Here is a tiny trained network, its code and every weight. The questions are about switching its units off for an input and a class, where a switched-off unit gives its printed mean instead of its output.

import numpy as np


def w(rows, s, z=0):
    codes = np.array(rows[::2]) - 128.0
    scale = np.full(codes.shape[1], s)
    scale[-1] = z or s
    return codes * scale


def norm(h):
    return h / np.sqrt((h * h).mean(-1, keepdims=True) + 1e-5)


def f(y):
    return np.maximum(y, 0)


def log_softmax(a):
    a = a - a.max(-1, keepdims=True)
    return a - np.log(np.exp(a).sum(-1, keepdims=True))


def net(x, mask):
    res = np.array(x, float).reshape(1, 5) / 4 @ E
    u = 0
    for l in range(4):
        y = f(norm(res) @ A[l][:, :-1].T + A[l][:, -1])
        res = res + np.where(mask[u : u + 4], y, B[l][:, -1]) @ B[l][:, :-1]
        u += 4
    return log_softmax(norm(res)[-1] @ U[:, :-1].T + U[:, -1])


A, B = {}, {}
E = w([
[122,159,123,133,25,232,55],'x0',
[199,83,100,119,188,215,108],'x1',
[132,125,213,70,156,122,102],'x2',
[82,89,134,77,125,157,198],'x3',
[148,71,254,239,126,175,199],'x4',
],0.0057)
A[0] = w([
[104,102,146,245,172,173,159,30],'L0N0',
[253,167,80,140,82,129,248,94],'L0N1',
[182,207,80,187,133,119,221,128],'L0N2',
[48,2,172,147,85,156,196,6],'L0N3',
],0.0051,0.0024)
B[0] = w([
[156,174,78,105,126,151,116,240],'L0N0',
[99,23,27,122,35,49,48,186],'L0N1',
[118,127,255,91,91,107,121,211],'L0N2',
[140,209,111,129,174,146,140,252],'L0N3',
],0.0076,0.0022)
A[1] = w([
[226,243,99,198,165,82,67,44],'L1N0',
[130,249,134,134,137,79,76,112],'L1N1',
[169,59,200,187,102,165,163,163],'L1N2',
[59,168,91,74,151,185,254,4],'L1N3',
],0.0057,0.0029)
B[1] = w([
[221,40,150,113,163,163,254,204],'L1N0',
[91,175,163,98,53,170,156,220],'L1N1',
[111,197,50,84,145,119,79,254],'L1N2',
[204,90,126,68,75,145,170,181],'L1N3',
],0.0096,0.0034)
A[2] = w([
[75,96,54,187,87,100,111,93],'L2N0',
[163,144,190,255,131,138,146,122],'L2N1',
[144,50,140,115,117,159,100,205],'L2N2',
[48,164,208,72,213,133,45,7],'L2N3',
],0.0071,0.002)
B[2] = w([
[197,87,220,57,80,58,30,202],'L2N0',
[164,132,25,52,153,145,247,233],'L2N1',
[26,65,255,191,71,70,188,250],'L2N2',
[193,97,188,105,114,87,105,253],'L2N3',
],0.0089,0.0022)
A[3] = w([
[148,179,62,55,153,107,81,74],'L3N0',
[110,101,107,115,219,35,144,88],'L3N1',
[95,156,108,90,132,105,76,182],'L3N2',
[160,2,115,131,192,185,86,5],'L3N3',
],0.0085,0.0027)
B[3] = w([
[153,172,156,138,223,162,167,212],'L3N0',
[117,124,141,234,56,235,44,254],'L3N1',
[137,53,71,227,214,178,144,206],'L3N2',
[1,193,80,83,64,12,188,208],'L3N3',
],0.0088,0.0037)
U = w([
[147,193,82,141,205,193,182,126],'0',
[170,71,133,106,98,126,207,169],'1',
[100,118,165,247,95,172,75,186],'2',
[42,182,150,138,72,43,143,89],'3',
[210,62,161,96,107,51,56,210],'4',
[164,117,141,135,122,97,78,2],'5',
],0.012,0.0061)

Each question gives the input, the list of numbers given to net, and the class t.
The units are the neurons (one row each of A and B). Each row of codes is followed by its name. A weight is (code - 128) times the scale printed after its matrix; where a second scale follows, it is the last column's (A, B and U).
mask holds one flag per neuron, layer by layer. A switched-off neuron (its flag False) gives its mean, the last column of its row in B, instead of its output. The means were averaged over made-up inputs and are rounded, as every weight is.
A unit's drop is (log p(t) with every unit on - log p(t) with that unit switched off) / (log p(t) with every unit on - log p(t) with every unit switched off).
The circuit of an input: a set's keep is (log p(t) with only the set's units on - log p(t) with every unit switched off) / (log p(t) with every unit on - log p(t) with every unit switched off). Starting from the 12 units with the biggest drops (on a tie, the unit counted first), units are removed one at a time, each time the one whose removal leaves the highest keep (on an exact tie, the one counted first), for as long as the keep stays at least 0.8.
circuit, biggest first: the units of the circuit, biggest drop first
top k neurons: the k neurons with the biggest drops, biggest first
top k neurons in layer l: the k neurons of layer l with the biggest drops, biggest first
input [-3,-5,6,-1,-1], class 4: top 2 neurons -> (L2N3, L3N3)
input [-5,-3,-5,-7,6], class 1: top 4 neurons -> (L2N1, L0N0, L1N0, L0N1)
input [3,6,3,-1,7], class 0: circuit, biggest first -> (L1N2, L3N1)
input [5,7,7,4,1], class 3: circuit, biggest first -> (L3N3, L1N1)
input [-4,-2,-7,0,-2], class 4: top 2 neurons -> (L2N0, L0N1)
input [8,-3,2,2,-8], class 0: circuit, biggest first -> (L3N0)
input [-8,8,4,2,4], class 2: circuit, biggest first -> (L3N1, L1N0)
input [-7,7,-5,2,4], class 2: circuit, biggest first -> (L3N1, L1N0)
input [0,-5,6,7,8], class 0: top 2 neurons -> (L0N3, L2N2)
input [2,3,0,-5,-4], class 1: top 2 neurons -> (L1N0, L1N1)
input [1,-4,-8,-7,7], class 4: top 2 neurons in layer 3 -> (L3N2, L3N3)
input [-4,1,-4,-6,-1], class 1: top 3 neurons -> (L1N0, L1N2, L1N1)
input [-7,0,4,-6,-1], class 2: top 2 neurons -> (L3N1, L0N3)
input [-2,3,2,-2,-6], class 0: circuit, biggest first -> (L3N0)
input [-5,-3,0,-2,-8], class 0: top 2 neurons -> (L3N0, L1N1)
input [-3,1,-8,-4,5], class 4: top 2 neurons -> (L0N1, L2N0)
input [-2,-6,8,8,8], class 0: top 2 neurons in layer 0 -> (L0N3, L0N1)
input [-2,-4,2,5,-3], class 1: circuit, biggest first -> (L1N3, L3N3)
input [-6,7,0,2,4], class 3: circuit, biggest first -> (L3N3, L0N1)
input [-4,-6,-2,-7,5], class 1: circuit, biggest first -> (L2N1)
input [4,6,4,-5,-1], class 3: top 2 neurons -> (L3N3, L0N3)
input [1,1,-6,4,8], class 0: top 2 neurons -> (L0N3, L1N2)
input [-2,1,8,7,5], class 4: top 3 neurons in layer 1 -> (L1N0, L1N2, L1N1)
input [6,6,7,1,3], class 4: circuit, biggest first -> (L2N3, L3N1, L1N0)
input [3,-6,-8,-7,6], class 4: circuit, biggest first -> (L2N0, L0N1)
input [8,-7,1,7,-6], class 2: top 2 neurons -> (L3N2, L2N1)
input [-1,4,-3,0,6], class 0: circuit, biggest first -> (L1N2)
input [-4,-2,4,-7,-4], class 1: top 3 neurons -> (L1N0, L1N1, L1N2)
input [2,-1,-7,-6,0], class 4: top 3 neurons -> (L0N1, L0N3, L2N0)
